Below are the code and all the weights of a small trained network. Each question names an input and a class and asks about switching units off, where a switched-off unit gives its printed mean instead of its output.

import numpy as np


def w(rows, s, z=0):
    codes = np.array(rows[::2]) - 128.0
    scale = np.full(codes.shape[1], s)
    scale[-1] = z or s
    return codes * scale


def norm(h):
    return h / np.sqrt((h * h).mean(-1, keepdims=True) + 1e-5)


def f(y):
    return y / 2 * (1 + np.tanh(0.7978845608 * (y + 0.044715 * y**3)))


def log_softmax(a):
    a = a - a.max(-1, keepdims=True)
    return a - np.log(np.exp(a).sum(-1, keepdims=True))


def net(x, mask):
    res = np.array(x, float).reshape(1, 2) / 4 @ E
    u = 0
    for l in range(2):
        y = f(norm(res) @ A[l][:, :-1].T + A[l][:, -1])
        res = res + np.where(mask[u : u + 8], y, B[l][:, -1]) @ B[l][:, :-1]
        u += 8
    return log_softmax(norm(res)[-1] @ U[:, :-1].T + U[:, -1])


A, B = {}, {}
E = w([
[189,185,52,129,59,195,59,120,198,180],'x0',
[247,132,16,128,185,168,122,153,84,142],'x1',
],0.014)
A[0] = w([
[57,94,163,75,76,81,108,149,141,85,201],'L0N1',
[22,127,216,131,142,32,219,82,136,71,112],'L0N2',
[26,183,218,115,119,70,97,96,165,161,95],'L0N3',
[180,223,84,136,148,108,55,121,113,133,3],'L0N4',
[144,57,74,99,217,93,253,209,21,188,30],'L0N5',
[82,29,199,125,151,28,187,145,55,53,71],'L0N6',
[103,19,224,122,186,34,219,150,80,21,47],'L0N7',
[160,127,96,136,254,69,149,167,33,61,93],'L0N8',
],0.0096,0.0037)
B[0] = w([
[157,170,137,154,125,183,158,148,138,127,197],'L0N1',
[239,40,172,175,125,124,215,182,195,117,245],'L0N2',
[99,132,107,164,130,131,128,122,119,58,215],'L0N3',
[122,37,206,122,122,110,107,103,135,129,171],'L0N4',
[100,106,114,136,102,98,193,117,105,75,200],'L0N5',
[77,219,112,79,178,104,4,57,50,191,235],'L0N6',
[42,192,147,80,157,91,60,26,143,194,247],'L0N7',
[135,160,135,186,97,112,196,153,110,59,201],'L0N8',
],0.014,0.016)
A[1] = w([
[159,143,104,80,163,83,211,139,49,49,128],'L1N1',
[113,151,119,115,151,122,138,126,90,81,63],'L1N2',
[56,140,161,64,149,87,122,118,129,126,78],'L1N3',
[137,80,90,44,159,149,116,167,53,155,81],'L1N4',
[10,211,156,86,187,76,86,91,100,164,130],'L1N5',
[133,93,116,54,128,102,35,153,161,246,1],'L1N6',
[122,220,72,118,108,166,74,123,128,119,128],'L1N7',
[121,137,185,134,127,93,185,209,154,114,111],'L1N8',
],0.013,0.0057)
B[1] = w([
[81,115,78,131,148,78,137,215,135,166,177],'L1N1',
[113,120,135,112,128,148,120,129,143,197,141],'L1N2',
[110,155,104,124,163,133,147,106,82,143,173],'L1N3',
[89,142,152,127,57,75,122,99,160,81,135],'L1N4',
[104,239,142,64,195,75,182,7,48,183,252],'L1N5',
[161,156,150,64,201,208,157,93,69,204,179],'L1N6',
[102,119,144,78,120,107,77,167,91,154,157],'L1N7',
[192,129,134,108,184,168,178,84,98,146,146],'L1N8',
],0.014,0.017)
U = w([
[182,121,155,57,141,213,56,97,100,197,169],'0',
[80,238,153,101,165,71,141,30,82,131,178],'1',
[111,107,145,144,177,130,92,144,161,122,2],'2',
[204,43,114,131,96,96,76,118,131,93,105],'3',
[65,172,168,124,53,171,9,181,173,102,133],'4',
[125,70,87,159,145,75,178,250,101,98,132],'5',
[151,160,197,201,131,191,206,105,181,39,116],'6',
],0.018,0.006)

Each question gives the input, the list of numbers given to net, and the class t.
The units are the neurons (one row each of A and B). Each row of codes is followed by its name. A weight is (code - 128) times the scale printed after its matrix; where a second scale follows, it is the last column's (A, B and U).
mask holds one flag per neuron, layer by layer. A switched-off neuron (its flag False) gives its mean, the last column of its row in B, instead of its output. The means were averaged over made-up inputs and are rounded, as every weight is.
A unit's drop is (log p(t) with every unit on - log p(t) with that unit switched off) / (log p(t) with every unit on - log p(t) with every unit switched off).
The circuit of an input: a set's keep is (log p(t) with only the set's units on - log p(t) with every unit switched off) / (log p(t) with every unit on - log p(t) with every unit switched off). Starting from the 12 units with the biggest drops (on a tie, the unit counted first), units are removed one at a time, each time the one whose removal leaves the highest keep (on an exact tie, the one counted first), for as long as the keep stays at least 0.8.
circuit, biggest first: the units of the circuit, biggest drop first
unit that matters most: the unit with the biggest drop
top k neurons: the k neurons with the biggest drops, biggest first
k most important neurons of layer l: the k neurons of layer l with the biggest drops, biggest first
input [4,-4], class 4: top 4 neurons : (L0N2 L0N7 L0N6 L1N5)
input [4,-6], class 6: unit that matters most : L0N6
input [0,-1], class 6: circuit, biggest first : (L0N2 L1N5)
input [4,3], class 0: 2 most important neurons of layer 0 : (L0N8 L0N7)
input [8,-5], class 4: circuit, biggest first : (L0N7 L0N6 L0N2 L1N5)
input [0,-3], class 6: circuit, biggest first : (L0N2 L1N5)
input [3,-4], class 6: top 2 neurons : (L0N6 L0N7)
input [3,8], class 5: circuit, biggest first : (L0N7 L1N5)
input [8,-3], class 0: top 3 neurons : (L0N8 L0N5 L0N3)
input [5,-5], class 4: top 3 neurons : (L0N2 L0N7 L0N6)
input [1,1], class 0: top 2 neurons : (L0N5 L0N3)
input [6,-7], class 4: 2 most important neurons of layer 1 : (L1N5 L1N7)
input [6,-1], class 0: 4 most important neurons of layer 0 : (L0N8 L0N7 L0N6 L0N2)
input [7,7], class 0: unit that matters most : L0N2
input [2,4], class 3: 4 most important neurons of layer 0 : (L0N7 L0N6 L0N4 L0N8)
input [0,-8], class 6: top 2 neurons : (L0N2 L1N5)
input [4,1], class 0: top 4 neurons : (L0N8 L0N7 L0N6 L0N2)
input [2,2], class 0: top 4 neurons : (L0N8 L0N5 L0N7 L0N6)
input [3,-3], class 4: top 4 neurons : (L0N2 L0N7 L0N6 L1N5)
input [4,-5], class 6: 2 most important neurons of layer 0 : (L0N6 L0N7)
